[ -83 -246  129 -446  168  308  194  254 -375 -145   23 -321  143   57
  116  445 -145 -234  239 -153  427 -230 -185 -315  202  321  174  -79
  -69 -341 -572  244 -205   18  309] | <137>
[ 106   49  351  -41  161 -152  304   50 -209  -35  150 -583  638   58
  394 -126   23  152  331    6   60   22  -19 -253  630  -97   46  162
 -260  -55   97   85    9 -227  366] | <137>
[ 116   78  359  -32  152 -139  305   25 -204  -52  158 -589  651   57
  402 -130   34  144  337    4   40   33    0 -238  630  -92   29  172
 -253  -56  117   64   42 -225  381] | <137>
[ -46 -163  286 -116  161  293  119  239 -318  -84   92   49    7    3
  -49  161  -26 -302  332 -101  484  -49 -181 -159   21 -211  154 -223
   20 -102 -404   82 -126  300  134] | <148>
[ 113   50  323  -37  173 -159  297   50 -217  -54  165 -583  696   68
  408 -140  -31  176  310   20   12  -12    9 -236  623  -92    0  204
 -249  -22  121   67   34 -227  344] | <135>
[  28 -331  179 -270  199  212  289  324 -354 -184   55 -272  257  195
  281  270 -170 -105  117 -162  214 -451  -48 -262  438  120   43  146
  -59 -116 -479  219 -170   29  253] | <40>
[ 133   72  339  -46  190 -124  297   42 -226  -51  147 -577  687   80
  406 -124  -26  173  333   25   41  -10    4 -252  662 -117   18  194
 -250  -16   90   68   27 -207  370] | <148>
[ 131 -209   -3 -165  104 -258  214   69 -134  197  149 -574    1 -273
   23  289    0  200    6 -211   96 -340 -352 -154  125  242  -75  142
 -231 -416 -117  424   -7 -330  107] | <98>
[ 248 -100   61 -125  104 -176  131  -78 -140  239  155 -496  -15 -171
  133  230  -44  158   48 -202  175 -167 -253 -191  127  109  -58   37
 -257 -392   20  229    2 -256  132] | <135>
[ 171  -81   17 -177   60 -240  233  -26  -41  155  147 -589 -101 -254
  -14  276   32  132    3 -215  102 -210 -289 -137   76  307  -57   31
 -202 -421  -24  404   36 -282   70] | <112>
[  93   27  324  -61  170 -138  288   57 -219  -76  152 -576  703   78
  436 -154   -1  169  324    9   24  -11   13 -252  636  -98    8  214
 -238   27  110   40   43 -244  357] | <8>
[ 101   25  322  -66  175 -137  304   51 -187  -37  154 -564  652   71
  412 -131   14  169  323    9   52   -2   -7 -251  617  -89   39  183
 -259  -34   71   87   -1 -254  372] | <108>
[ 154   56  357  -55  160 -106  259   48 -221  -38  137 -588  711   87
  450 -127    4  169  315   17   50    0   24 -258  659  -66   -2  184
 -250  -19   81   57   22 -213  370] | <148>
[  72   54  317  -32  169 -162  296   51 -195  -95  165 -581  715   55
  411 -133  -38  145  330   20   13   10    2 -250  623  -80   15  203
 -230   19  127   55   35 -209  320] | <137>
[-209 -217  285 -412  113  302  233  317 -450  -80  -89 -363  180  117
  202  240   67 -296  349  -55  315 -151 -143 -300  502  142  247  -60
  -88 -234 -347  120 -125   55  440] | <8>
[ 129   63  340  -61  169 -137  297   38 -216  -44  166 -573  668   72
  417 -130   14  165  321   12   46    5   15 -251  650  -84   19  183
 -252  -34  110   71   15 -223  373] | <8>
[-243 -173  193 -136   52  243   79  148 -354 -332  -79 -263  396  165
  -17  119 -281 -299  246  -32  321   -8 -107 -273   98   82  280 -251
  -36  -49 -267 -244  -60  349  238] | <40>
[ 134   52  340  -73  173  -98  274   71 -207  -32  141 -575  695   86
  448 -142    5  178  315   12   62  -59   19 -278  650  -49   -4  210
 -249   18  102   65   21 -219  358] | <40>
[-404 -272   37   32  230  -22  260  219 -316 -269   56 -409  899  -26
   53  150 -655 -259  285  104   64 -286 -183 -142    2   54   67    2
   93  100 -410   61   56  214   25] | <72>
[ -79 -222  140 -292  113  160  286  208 -306 -221 -114 -524  429   93
   50  223 -320  -97  157   -6  148 -185  -69 -140  305  238   90    8
  -52  -81 -481  139   -5   62  290] | <135>
[-123 -297   97 -160   93  166   14  240 -204  -29 -114 -126  152   -7
  -43  180 -241 -209  136 -113  459 -289 -206 -311 -159   25  193 -179
 -148 -280 -447 -225 -189  247  172] | <135>
[ 269  -38  109 -152   89 -172  192  -63 -174  253  108 -479  -73 -206
  107  192   56   81  168 -196  223 -181 -302 -186  113  101    7   -7
 -237 -368   12  270   37 -176  131] | <135>
[ 108   45  322  -36  175 -156  300   50 -201  -62  161 -583  704   73
  417 -161  -36  170  313   23   13  -13   34 -254  631  -97   -6  232
 -244   20  132   51   44 -237  327] | <72>
[ 108   38  344  -25  186 -149  297   38 -245  -86  153 -585  709   90
  425 -146  -35  163  328   14   25   10   10 -256  648 -108   11  199
 -251    2  109   34   25 -216  362] | <112>
[  72   40  352  -47  174 -127  271   78 -213  -47  148 -563  730   52
  410 -116    6  143  346   24   53   -3  -24 -258  620  -58   10  167
 -239   -3   84   85   29 -204  333] | <108>
[ 230  -30  200 -117  118 -175  200    0 -262  169  113 -587  -69 -199
   79  256   66   91  106 -178   94 -160 -294 -170  368  187  -42   51
 -230 -421    6  410   50 -181   82] | <148>
[ 217  -61   53  -78   82 -250   80  -95 -146  161  148 -459  -39 -227
   37  124 -103  105   87 -176  149 -136 -288 -167  -33  -78  -34   14
 -207 -358  118  154   74 -166   63] | <108>
[-133 -457  142 -327  200  106  246  470 -332 -156   76 -288  294  -18
  -10  233 -206 -131  188 -174  319 -310 -219 -285   46   65   36   23
 -103 -198 -512  244 -173  -76  147] | <98>
[-167 -172  180 -241  179  140  348  168 -361 -237  -38 -374  310   97
   68  273 -364 -394  243  -72  181 -104 -128 -232  410   58  150  -94
  102 -264 -383  111  -42  174  125] | <25>
[ 109   44  349  -49  169 -130  294   48 -212  -83  148 -587  673   85
  423 -128   32  156  332   -2   60    9   -1 -263  637  -90   34  186
 -279  -18   77   61   19 -242  378] | <98>
[ 291  -24  104 -145   62 -114   -7  -29 -229  248   88 -378 -222 -227
  -22  104   28   81  119 -218  351 -114 -338 -233  -91  -79   33 -124
 -218 -367   82   29   19  -62   59] | <112>
[ 324 -139  -86 -135  113 -221  138  -63 -103  156  156 -396 -149 -149
   94   79 -114  210   41 -254  159 -180 -209 -163  -25 -154  -11   92
 -290 -346   75   24   25 -294  146] | <135>
[ 121 -175  170 -361  190  427   -3  322 -198  -47   33  -27   37   63
   27  292  -46  -24  148 -135  602 -234  -94 -337   36  151   16 -132
  -86  -16 -462  -22 -234  244  195] | <25>
[ 305 -137  120 -181  111 -146  253  -67 -300  193  111 -553  -94 -144
  112  213  -24   82  133 -232  164 -100 -255 -156  205  -24    8    0
 -233 -481  -17  283   22 -239  256] | <40>
[ 280   -7    9 -151   46 -187   27  -29   11  286  183 -307 -174 -252
   44  156  176  195   32 -204  196 -211 -213 -189  -35  174 -124   28
 -211 -311  161  212   22 -227   32] | <8>
[ 124   52  312  -47  174 -146  285   41 -197  -71  155 -589  700   72
  407 -125  -42  159  296    9   15  -21   14 -257  628  -52  -12  193
 -229   -6  125   69   46 -189  319] | <25>
[  91 -215  323 -278   92  318  239  122 -361 -137 -160 -574  257  223
  239  291 -311 -152  133  -62  335 -255  -81 -254  472  306  136 -103
 -118 -238 -527  115  -88  188  439] | <148>
[-183 -270    9 -102  112   95  140  146 -157 -274  -55 -132   87   51
 -136  323 -190 -215   45 -164  178  -99 -136 -120  -25   40  110 -121
  -43 -314 -495  -30  -80   84  140] | <72>
[  75 -118  -14  -65  127 -242  142  -77 -124  119  147 -340   62 -250
  -55  203 -101   42  176 -190  250  -76 -379 -141 -162  -94   41  -48
 -198 -323 -102  235   -3 -212   29] | <108>
[  86   40  339  -45  176 -128  288   72 -237  -90  149 -565  746   87
  451 -142  -23  145  351   23   54  -27    6 -257  636  -95   35  203
 -241   35   73   60   24 -201  357] | <112>
[ -57 -238  -36 -465  116  331  -61  219 -253   20  -83   35  124   51
 -125  419 -179 -152   87 -110  512 -247 -135 -352   -9  327   48 -210
  -13 -322 -456   55 -301  118  186] | <8>
[ 265 -181  -40 -180  101 -103  -14  -39  -85  338  106 -191 -211 -228
  -31  174   66  150   91 -251  408 -161 -307 -236 -161  -68  -13  -51
 -323 -395  -42   67 -118 -235  132] | <108>
[ 196  -33 -119  -61   71 -169 -105 -139  -51  189  198 -178   -1 -223
  -84  129 -159  134   33 -157  296 -209 -237 -223 -303 -112 -102   -5
 -145 -199  191  -30   40  -96  -26] | <137>
[ 197 -123 -125 -130   54 -233   78 -123  -80  283  181 -271 -134 -251
  -49  174   -3  155   89 -234  227 -181 -300 -120 -212   23  -24   21
 -219 -393    8  194  -37 -325  102] | <137>
[-213  -78   87 -274   15  199   43  105 -139 -118 -181 -201  290  109
 -176  316 -158 -295  168   23  269   31 -124 -239   74  531  139 -407
   62 -190 -313  167  -38  188   80] | <148>
[  92   37  324  -46  178 -122  293   60 -219  -67  154 -565  722   71
  432 -122  -18  162  322   17   53  -38  -13 -247  622  -88   10  205
 -242   15   72   61    8 -210  375] | <112>
[ 110   61  356  -54  148 -122  300   49 -243  -54  126 -585  670   90
  407 -130   23  114  346    3   43   33   -7 -243  638  -76   63  151
 -253  -39   86   68   41 -191  363] | <25>
[ 128   42  328  -64  170 -148  270   82 -201  -46  149 -573  678   59
  433 -135   -6  171  299   17   28  -45   13 -272  636  -67  -10  208
 -245  -28  115   73   15 -220  337] | <98>
[  93   80  359  -34  172 -147  287   27 -223  -73  154 -577  729   54
  395  -96    4  125  335   18   53    1  -13 -261  620  -63   -4  160
 -211  -25   99   88   37 -182  332] | <112>
[ 144   66  336  -69  152 -128  301   56 -207  -53  142 -578  628   85
  407 -126   23  175  331  -12   62   -4    2 -241  643  -83   38  173
 -273  -48   80   59    8 -226  399] | <137>
[  90   47  339  -51  168 -137  289   40 -188  -45  152 -586  657   53
  400 -110    2  142  308   12   45  -14  -13 -257  612  -74   19  183
 -246  -31   97   83   31 -223  330] | <108>
[ 251  -61  -23 -126   50 -198  -38  -53 -210  275  132 -130 -154 -240
 -162  164   34   65   85 -215  258 -122 -278 -166 -206  -68  -79  -30
 -167 -395   51  103  -26 -165  -45] | <8>
[ 120  -67    1  -83  108 -325  211  -80  -95  198  163 -503  -74 -299
  -64  226   60  130  112 -225  125 -111 -393 -125  -27  118    4   -9
 -228 -495  -43  379   35 -351   59] | <72>
[ 203  -19   28  -56   99 -260  222  -47  -96   34  195 -444 -233 -212
   38  234  130  109   48 -275   71 -103 -311  -94   60  -42   28  -27
 -209 -405   72  248   48 -168   91] | <8>
[  93   84  337  -50  156 -137  305   31 -225  -39  147 -580  674   48
  394 -109   37  141  347   21   59   -7  -33 -230  612  -52   34  152
 -217  -21   78   87   25 -185  366] | <8>
[ 252   -3   60 -144  111 -220  201  -19  -80  211  179 -529 -279 -208
   81  211   68  181   29 -218   97 -158 -304 -119  105  100  -27   11
 -237 -467   61  378   29 -301  109] | <135>
[  94   80  359  -20  170 -156  300   18 -229  -72  148 -590  712   84
  401 -137  -30  129  338   23   12   47    2 -250  653  -99   24  176
 -233  -37  129   56   48 -192  345] | <25>
[  81   38  340  -35  171 -139  275   52 -197  -49  141 -565  734   62
  413 -126   14  154  324   24   35   -6   -4 -256  632  -71   13  193
 -246  -12   89   79   29 -200  358] | <25>
[ -14  -98  270 -256  195  196  195  231 -419 -273   98 -409  510   -9
  165  174 -273 -169  343  -58  346 -264 -131 -332  310   58    1   70
   40  -66 -266   20   26  214  220] | <72>
[ 100   65  361  -42  173 -118  266   48 -204  -35  159 -573  707   63
  411 -125   29  148  334   27   44    3    0 -264  654  -53   -3  173
 -247  -15  110   84   21 -208  354] | <148>
[-220 -185  237 -231   53  184  253  243 -207 -176 -108 -481  232  -20
 -105  420 -105 -284  110  -51  269 -160 -197 -204  279  442  173 -219
  -18 -285 -490  279  -33  242  162] | <72>
[ 183 -254  -79  -79  135 -276  216   42 -274   19  137 -473   84 -159
   77  118 -292  129   38 -237   39 -277 -285 -112   47 -143  -27  194
 -216 -305  -74  113   24 -257   67] | <112>
[ 275  -41   28 -228   59 -156   66   -9 -166  201  138 -406  -60 -167
  108  259   16  126   45 -222  216 -277 -240 -273  100  173  -53   69
 -193 -353   63  164  -45 -152   72] | <137>
[  96   58  356  -40  170 -160  293   55 -223  -72  161 -584  740   61
  377 -141  -30  136  336   27   31    6   18 -245  621  -84   -8  185
 -233  -17  100   78   43 -202  315] | <135>
[  98   74  379  -37  169 -139  285   34 -237  -62  152 -591  729   66
  394 -124  -14  126  346   23   44   17   -8 -259  644  -89   17  163
 -227  -22  100   62   45 -183  328] | <108>
[ 294    1   19  -61   81 -206   28 -129 -130  215  156 -366   18 -210
   74   77  -64  154   98 -118  184 -135 -211 -190  -24  -79  -69   48
 -178 -270  204   97   94 -125   93] | <25>
[ 318   64   68 -142   24 -157  109 -138 -104  283  160 -408 -272 -238
   45  223   86   73   79 -238  309 -125 -311 -169  -54   26   50  -64
 -222 -502   37  171  -35 -155  108] | <108>
[ 120   83  343  -72  164 -134  266   52 -188  -47  151 -573  705   72
  422 -121   29  172  320   27   43  -13   23 -261  651  -32  -21  185
 -228  -13  115   78   31 -210  346] | <135>
[ 107   66  352  -33  175 -120  253   38 -231  -61  149 -539  729   79
  431 -125    0  150  340   25   70   -5   -1 -274  616  -92    1  162
 -226   22  129   43   31 -172  354] | <112>
[ 268 -131  -48  -73   87 -210  197  -28 -143  172  136 -457  -90 -198
  123   28 -105  168  107 -187   90 -193 -241 -111   21  -70   32  130
 -282 -239  109  117  100 -261  122] | <148>
